Below is a small trained network, with its code and all its weights. Each question gives an input and a class and asks what happens when units are switched off, that is, made to give their printed mean instead of their output.

import numpy as np


def w(rows, s, z=0):
    codes = np.array(rows[::2]) - 128.0
    scale = np.full(codes.shape[1], s)
    scale[-1] = z or s
    return codes * scale


def f(y):
    return y / 2 * (1 + np.tanh(0.7978845608 * (y + 0.044715 * y**3)))


def log_softmax(a):
    a = a - a.max(-1, keepdims=True)
    return a - np.log(np.exp(a).sum(-1, keepdims=True))


def net(x, mask):
    res = np.array(x, float).reshape(1, 7) / 4 @ E
    y = f(res @ A[0][:, :-1].T + A[0][:, -1])
    res = res + np.where(mask, y, B[0][:, -1]) @ B[0][:, :-1]
    return log_softmax(res[-1] @ U[:, :-1].T + U[:, -1])


A, B = {}, {}
E = w([
[32,215,153,153,38,58,162],'x0',
[39,129,32,35,195,141,164],'x1',
[128,127,131,123,124,132,126],'x2',
[86,201,123,215,171,203,49],'x3',
[125,128,128,127,130,127,125],'x4',
[140,135,10,71,5,150,24],'x5',
[231,254,106,73,145,148,156],'x6',
],0.0064)
A[0] = w([
[145,241,97,61,167,150,154,152],'neuron 1',
[161,88,107,60,67,9,203,198],'neuron 2',
[165,56,122,93,185,155,96,38],'neuron 3',
[187,208,84,127,144,122,165,29],'neuron 4',
[72,197,148,194,196,183,100,111],'neuron 5',
[96,134,79,97,183,130,169,114],'neuron 6',
[115,186,152,177,143,202,40,246],'neuron 7',
[142,119,29,129,60,152,41,34],'neuron 8',
[116,131,173,185,254,89,188,1],'neuron 9',
[205,199,121,127,118,152,171,57],'neuron 10',
[223,212,158,98,128,133,133,89],'neuron 11',
[6,250,156,124,47,19,163,25],'neuron 12',
[81,83,186,185,83,98,76,168],'neuron 13',
[19,114,66,83,208,130,159,190],'neuron 14',
[137,140,214,139,191,125,144,99],'neuron 15',
[201,63,107,112,175,196,114,28],'neuron 16',
[24,218,83,190,154,200,66,106],'neuron 17',
[75,41,157,134,141,128,73,86],'neuron 18',
[238,112,203,208,90,90,100,246],'neuron 19',
[194,148,138,101,155,161,117,79],'neuron 20',
[69,50,146,145,99,163,125,16],'neuron 21',
],0.0076,0.0044)
B[0] = w([
[60,83,95,165,120,54,201,199],'neuron 1',
[208,17,226,109,159,128,121,234],'neuron 2',
[211,170,94,183,233,187,79,153],'neuron 3',
[22,87,107,192,203,30,56,149],'neuron 4',
[143,27,160,105,126,132,118,210],'neuron 5',
[140,182,128,119,73,230,120,160],'neuron 6',
[190,20,142,88,98,127,186,242],'neuron 7',
[93,222,245,76,44,18,61,184],'neuron 8',
[122,253,235,55,36,28,30,207],'neuron 9',
[63,115,70,209,173,56,127,159],'neuron 10',
[27,53,41,185,174,40,138,181],'neuron 11',
[248,191,112,218,254,245,12,219],'neuron 12',
[86,121,47,168,165,108,160,196],'neuron 13',
[84,131,91,141,27,185,219,225],'neuron 14',
[121,196,129,126,54,68,107,184],'neuron 15',
[199,232,149,149,189,202,4,162],'neuron 16',
[192,31,201,76,137,138,128,219],'neuron 17',
[18,134,53,230,199,48,148,166],'neuron 18',
[124,149,43,77,58,221,226,254],'neuron 19',
[98,155,118,171,150,109,123,146],'neuron 20',
[40,142,67,200,196,17,91,140],'neuron 21',
],0.0071,0.0076)
U = w([
[197,217,95,195,246,224,23,100],'0',
[1,78,47,187,190,40,138,52],'1',
[90,224,207,79,25,41,54,46],'2',
[121,107,106,129,120,150,164,242],'3',
[165,4,180,83,172,128,163,1],'4',
[88,169,33,120,64,208,219,126],'5',
],0.0087,0.0081)

Each question gives the input, the list of numbers given to net, and the class t.
The units are the neurons (one row each of A and B). Each row of codes is followed by its name. A weight is (code - 128) times the scale printed after its matrix; where a second scale follows, it is the last column's (A, B and U).
mask holds one flag per neuron, in row order. A switched-off neuron (its flag False) gives its mean, the last column of its row in B, instead of its output. The means were averaged over made-up inputs and are rounded, as every weight is.
A unit's drop is (log p(t) with every unit on - log p(t) with that unit switched off) / (log p(t) with every unit on - log p(t) with every unit switched off).
The circuit of an input: a set's keep is (log p(t) with only the set's units on - log p(t) with every unit switched off) / (log p(t) with every unit on - log p(t) with every unit switched off). Starting from the 12 units with the biggest drops (on a tie, the unit counted first), units are removed one at a time, each time the one whose removal leaves the highest keep (on an exact tie, the one counted first), for as long as the keep stays at least 0.8.
units of the circuit, in order: the units of the circuit, biggest drop first
most important unit: the unit with the biggest drop
top k neurons: the k neurons with the biggest drops, biggest first
drop of u: that unit's drop, to one decimal
input [-4,3,0,-6,-7,-8,4], class 2: units of the circuit, in order -> (neuron 9)
input [-4,5,2,8,-3,-5,-5], class 4: top 4 neurons -> (neuron 17; neuron 5; neuron 7; neuron 19)
input [-7,-1,2,-2,5,-7,2], class 0: top 3 neurons -> (neuron 3; neuron 16; neuron 8)
input [-4,-1,2,8,-2,-3,-5], class 4: top 2 neurons -> (neuron 7; neuron 17)
input [2,-3,6,-3,4,-5,6], class 1: units of the circuit, in order -> (neuron 11; neuron 10)
input [-5,8,8,-3,-1,1,-1], class 5: top 2 neurons -> (neuron 14; neuron 12)
input [6,0,7,-8,1,7,-7], class 4: top 2 neurons -> (neuron 2; neuron 9)
input [-3,5,-1,7,1,-6,3], class 4: top 3 neurons -> (neuron 5; neuron 17; neuron 7)
input [-8,3,0,-1,7,7,4], class 0: top 3 neurons -> (neuron 16; neuron 3; neuron 9)
input [-6,7,-2,-4,0,-7,-3], class 2: top 2 neurons -> (neuron 9; neuron 12)
input [5,-8,-8,7,-6,-3,-4], class 5: top 3 neurons -> (neuron 19; neuron 2; neuron 13)
input [5,-4,4,7,6,2,3], class 4: units of the circuit, in order -> (neuron 7; neuron 17)
input [0,8,-4,5,-3,-6,-4], class 5: top 4 neurons -> (neuron 14; neuron 8; neuron 2; neuron 6)
input [-3,-4,5,7,-4,0,7], class 1: most important unit -> neuron 11
input [1,-4,-4,0,6,-6,-3], class 2: top 3 neurons -> (neuron 9; neuron 15; neuron 14)
input [-7,-4,2,-5,2,-1,-7], class 0: units of the circuit, in order -> (neuron 16; neuron 3)
input [6,0,2,-8,5,3,8], class 1: top 2 neurons -> (neuron 11; neuron 1)
input [2,5,8,7,-6,-2,2], class 4: units of the circuit, in order -> (neuron 17; neuron 5)
input [-5,-8,-4,-6,-2,3,-1], class 5: drop of neuron 17 -> 0.2
input [2,-7,1,-1,-1,-2,-2], class 5: drop of neuron 19 -> 0.3
input [8,1,0,3,-5,-4,5], class 0: drop of neuron 12 -> 1.9
input [-8,-2,-3,-8,4,-1,4], class 0: most important unit -> neuron 16
